50.2 28.5 -12.4 1.6 54.3
-18.2 -10.3 3.2 -0.8 -19.4
->
50.2 -10.3

-4.4 3.5 9.1
-23.8 20.9 56.5
13.9 -12.3 -34.0
-16.4 14.5 40.1
-11.5 10.6 28.5
->
-4.4 20.9 -34.0

-48.9 20.3 6.6
-5.1 12.6 2.4
->
-48.9 12.6

-12.7 6.2 -4.7 4.6 -4.4
15.6 -18.6 50.3 14.1 5.5
->
-12.7 -18.6

40.7 -30.8
14.2 -16.3
-51.9 34.8
-26.8 17.5
16.2 -13.5
->
40.7 -16.3

17.4 24.8 24.6
58.6 -2.5 -19.2
16.1 19.6 28.5
50.3 0.2 -20.5
->
17.4 -2.5 28.5

-15.0 10.9 -43.7 -21.3
-47.4 -11.2 -10.9 -31.7
->
-15.0 -11.2

32.4 -1.3 18.3 11.5 -6.0
27.4 -2.1 12.9 -50.4 16.8
32.4 3.9 12.5 -50.7 15.7
33.5 -1.4 9.6 -43.4 11.4
-13.3 -2.3 -9.4 32.9 -13.1
->
32.4 -2.1 12.5 -43.4 -13.1

-17.3 22.7
33.5 -42.8
->
-17.3 -42.8
---
6.1 -2.4 -8.2 -31.8
-3.0 1.2 3.7 32.3
7.8 0.1 6.2 -9.1
21.6 -2.7 2.5 14.4
31.2 -2.5 13.1 43.3
-0.1 -4.0 -13.2 -0.9
->
6.1 -3.0 7.8 21.6 31.2 -0.1
-2.4 1.2 0.1 -2.7 -2.5 -4.0
-8.2 3.7 6.2 2.5 13.1 -13.2
-31.8 32.3 -9.1 14.4 43.3 -0.9

22.3 21.9 -19.6 -53.5 -37.5 9.9 9.9
24.3 30.3 53.8 11.2 20.8 -25.0 -25.0
->
22.3 24.3
21.9 30.3
-19.6 53.8
-53.5 11.2
-37.5 20.8
9.9 -25.0
9.9 -25.0

-34.1 23.2 41.2 -13.1 34.1 26.8 42.0 31.6
26.5 -16.6 -34.3 10.5 -28.8 -21.5 -33.9 -26.7
4.9 16.1 -16.7 1.6 -11.2 0.9 -4.3 -3.6
7.7 6.6 -31.8 10.2 -27.5 -10.1 -16.3 -21.5
43.9 23.3 -43.5 17.3 -32.1 -12.9 -32.6 -20.8
-18.1 -17.1 35.6 -2.9 24.7 5.9 19.5 12.7
-5.4 6.7 -32.0 0.2 -25.5 -5.4 -10.4 -16.1
->
-34.1 26.5 4.9 7.7 43.9 -18.1 -5.4
23.2 -16.6 16.1 6.6 23.3 -17.1 6.7
41.2 -34.3 -16.7 -31.8 -43.5 35.6 -32.0
-13.1 10.5 1.6 10.2 17.3 -2.9 0.2
34.1 -28.8 -11.2 -27.5 -32.1 24.7 -25.5
26.8 -21.5 0.9 -10.1 -12.9 5.9 -5.4
42.0 -33.9 -4.3 -16.3 -32.6 19.5 -10.4
31.6 -26.7 -3.6 -21.5 -20.8 12.7 -16.1

33.1 16.7
27.0 -20.4
29.3 -21.9
29.4 -34.7
-18.1 -33.5
30.3 43.7
-47.5 17.6
-46.6 -1.3
44.9 -1.6
8.3 -31.8
->
33.1 27.0 29.3 29.4 -18.1 30.3 -47.5 -46.6 44.9 8.3
16.7 -20.4 -21.9 -34.7 -33.5 43.7 17.6 -1.3 -1.6 -31.8

43.2 -17.0 43.0 -3.9
8.6 38.6 -30.3 10.9
1.2 -27.3 -14.1 37.3
9.2 38.9 31.2 7.1
22.7 6.2 -20.1 31.6
34.6 -37.7 -46.6 42.2
-23.4 42.1 -1.5 -42.1
0.8 -14.1 30.3 5.0
->
43.2 8.6 1.2 9.2 22.7 34.6 -23.4 0.8
-17.0 38.6 -27.3 38.9 6.2 -37.7 42.1 -14.1
43.0 -30.3 -14.1 31.2 -20.1 -46.6 -1.5 30.3
-3.9 10.9 37.3 7.1 31.6 42.2 -42.1 5.0

-21.3 -28.1
9.2 17.6
49.9 43.8
5.0 28.9
->
-21.3 9.2 49.9 5.0
-28.1 17.6 43.8 28.9

14.7 -10.6 -3.6 11.5 14.5 19.2 -14.1 -5.6 4.5 -21.8 14.2 -17.5 -2.1
-24.7 43.5 -7.9 -24.7 7.2 14.3 17.6 15.1 34.5 10.6 -0.8 -12.8 26.0
->
14.7 -24.7
-10.6 43.5
-3.6 -7.9
11.5 -24.7
14.5 7.2
19.2 14.3
-14.1 17.6
-5.6 15.1
4.5 34.5
-21.8 10.6
14.2 -0.8
-17.5 -12.8
-2.1 26.0

8.9 10.1 5.4 3.9 -23.9 7.3 13.0 2.5 -11.1 -7.3
-11.9 10.1 -4.1 6.2 -23.9 7.3 10.7 2.5 -7.4 11.5
8.9 10.1 0.7 -3.0 2.8 -0.8 1.7 -12.1 -11.1 -7.3
8.9 10.1 8.5 6.2 2.8 26.2 13.0 20.7 5.6 -3.6
14.5 7.0 2.2 15.4 -7.9 7.3 13.0 6.1 -11.1 -3.6
8.9 10.1 5.4 6.2 18.8 7.3 13.0 2.5 -11.1 -18.6
8.9 10.1 8.5 6.2 45.4 -3.5 -14.2 -30.4 -11.1 -41.2
8.9 10.1 -10.4 6.2 2.8 -0.8 13.0 -4.8 -11.1 -18.6
8.9 -2.4 5.4 3.9 2.8 23.5 10.7 2.5 7.5 0.2
->
8.9 -11.9 8.9 8.9 14.5 8.9 8.9 8.9 8.9
10.1 10.1 10.1 10.1 7.0 10.1 10.1 10.1 -2.4
5.4 -4.1 0.7 8.5 2.2 5.4 8.5 -10.4 5.4
3.9 6.2 -3.0 6.2 15.4 6.2 6.2 6.2 3.9
-23.9 -23.9 2.8 2.8 -7.9 18.8 45.4 2.8 2.8
7.3 7.3 -0.8 26.2 7.3 7.3 -3.5 -0.8 23.5
13.0 10.7 1.7 13.0 13.0 13.0 -14.2 13.0 10.7
2.5 2.5 -12.1 20.7 6.1 2.5 -30.4 -4.8 2.5
-11.1 -7.4 -11.1 5.6 -11.1 -11.1 -11.1 -11.1 7.5
-7.3 11.5 -7.3 -3.6 -3.6 -18.6 -41.2 -18.6 0.2

25.7 27.5 -52.6 16.8 -20.3 -43.5 -47.2
26.2 -12.0 48.3 -14.4 -23.6 -31.1 -28.4
->
25.7 26.2
27.5 -12.0
-52.6 48.3
16.8 -14.4
-20.3 -23.6
-43.5 -31.1
-47.2 -28.4
